Below are the code and all the weights of a small trained network. Each question names an input and a class and asks about switching units off, where a switched-off unit gives its printed mean instead of its output.

import numpy as np


def w(rows, s, z=0):
    codes = np.array(rows[::2]) - 128.0
    scale = np.full(codes.shape[1], s)
    scale[-1] = z or s
    return codes * scale


def f(y):
    return y / 2 * (1 + np.tanh(0.7978845608 * (y + 0.044715 * y**3)))


def log_softmax(a):
    a = a - a.max(-1, keepdims=True)
    return a - np.log(np.exp(a).sum(-1, keepdims=True))


def net(x, mask):
    res = np.array(x, float).reshape(1, 4) / 4 @ E
    y = f(res @ A[0][:, :-1].T + A[0][:, -1])
    res = res + np.where(mask, y, B[0][:, -1]) @ B[0][:, :-1]
    return log_softmax(res[-1] @ U[:, :-1].T + U[:, -1])


A, B = {}, {}
E = w([
[116,189,116,119,104,174,149],'x0',
[97,79,166,234,46,189,145],'x1',
[138,81,145,43,125,215,33],'x2',
[167,253,109,159,143,89,7],'x3',
],0.011)
A[0] = w([
[117,60,137,27,147,159,234,89],'n1',
[123,185,142,210,167,116,100,123],'n2',
[140,113,175,163,135,156,163,121],'n3',
[82,99,164,218,99,144,201,135],'n4',
[126,78,140,140,54,135,191,137],'n5',
[148,172,112,154,138,57,172,216],'n6',
[159,129,124,64,115,173,48,112],'n7',
[121,79,131,41,136,150,192,254],'n8',
[129,67,130,73,93,211,58,147],'n9',
[97,118,127,145,131,144,140,115],'n10',
[136,143,120,65,179,90,176,211],'n11',
[128,88,141,246,51,193,49,94],'n12',
[150,79,94,148,118,157,186,173],'n13',
[113,88,147,103,112,183,95,239],'n14',
[101,174,146,62,168,116,51,132],'n15',
],0.013,0.0093)
B[0] = w([
[156,214,103,98,75,52,233,238],'n1',
[118,142,123,99,109,76,177,195],'n2',
[115,138,103,131,143,142,90,168],'n3',
[174,74,133,118,115,154,52,240],'n4',
[129,101,116,128,167,171,70,216],'n5',
[76,145,158,130,142,156,203,215],'n6',
[147,34,121,158,139,137,89,207],'n7',
[24,106,189,197,179,163,148,246],'n8',
[97,218,124,122,94,96,179,244],'n9',
[121,124,155,143,88,131,87,144],'n10',
[130,179,123,120,98,59,162,202],'n11',
[62,187,143,120,149,100,252,253],'n12',
[137,114,118,130,152,176,73,201],'n13',
[204,110,108,101,135,74,121,232],'n14',
[184,96,109,132,110,169,78,208],'n15',
],0.014,0.017)
U = w([
[67,171,179,153,200,101,177,109],'0',
[185,204,84,60,114,1,165,253],'1',
[200,54,103,153,199,206,3,44],'2',
],0.0077,0.0029)

Each question gives the input, the list of numbers given to net, and the class t.
The units are the neurons (one row each of A and B). Each row of codes is followed by its name. A weight is (code - 128) times the scale printed after its matrix; where a second scale follows, it is the last column's (A, B and U).
mask holds one flag per neuron, in row order. A switched-off neuron (its flag False) gives its mean, the last column of its row in B, instead of its output. The means were averaged over made-up inputs and are rounded, as every weight is.
A unit's drop is (log p(t) with every unit on - log p(t) with that unit switched off) / (log p(t) with every unit on - log p(t) with every unit switched off).
The circuit of an input: a set's keep is (log p(t) with only the set's units on - log p(t) with every unit switched off) / (log p(t) with every unit on - log p(t) with every unit switched off). Starting from the 12 units with the biggest drops (on a tie, the unit counted first), units are removed one at a time, each time the one whose removal leaves the highest keep (on an exact tie, the one counted first), for as long as the keep stays at least 0.8.
circuit, biggest first: the units of the circuit, biggest drop first
top k neurons: the k neurons with the biggest drops, biggest first
drop of u: that unit's drop, to one decimal
input [6,-5,-2,-6], class 0: circuit, biggest first => [n8]
input [4,-7,-4,-1], class 0: top 2 neurons => [n6, n14]
input [6,-2,2,4], class 2: circuit, biggest first => [n1, n12]
input [4,7,3,7], class 1: top 3 neurons => [n8, n6, n2]
input [4,-8,-6,-1], class 0: top 3 neurons => [n6, n14, n1]
input [-2,-6,-1,-4], class 0: top 2 neurons => [n8, n14]
input [3,-7,-4,-6], class 0: top 3 neurons => [n8, n14, n6]
input [-2,5,5,1], class 1: top 4 neurons => [n8, n14, n6, n9]
input [3,8,4,1], class 1: top 3 neurons => [n8, n14, n6]
input [-8,6,-1,-8], class 2: top 3 neurons => [n4, n5, n13]
input [-4,1,-7,4], class 0: top 4 neurons => [n6, n1, n14, n9]
input [8,-8,-2,-1], class 0: top 2 neurons => [n14, n8]
input [-6,4,-8,0], class 2: top 3 neurons => [n4, n1, n9]
input [1,6,-1,-5], class 2: circuit, biggest first => [n4]
input [-5,-7,3,3], class 2: top 2 neurons => [n1, n15]
input [-8,2,-7,6], class 0: drop of n14 => 1.2
input [0,2,-7,6], class 0: drop of n6 => 3.0
input [6,-4,-8,0], class 0: drop of n10 => 0.0
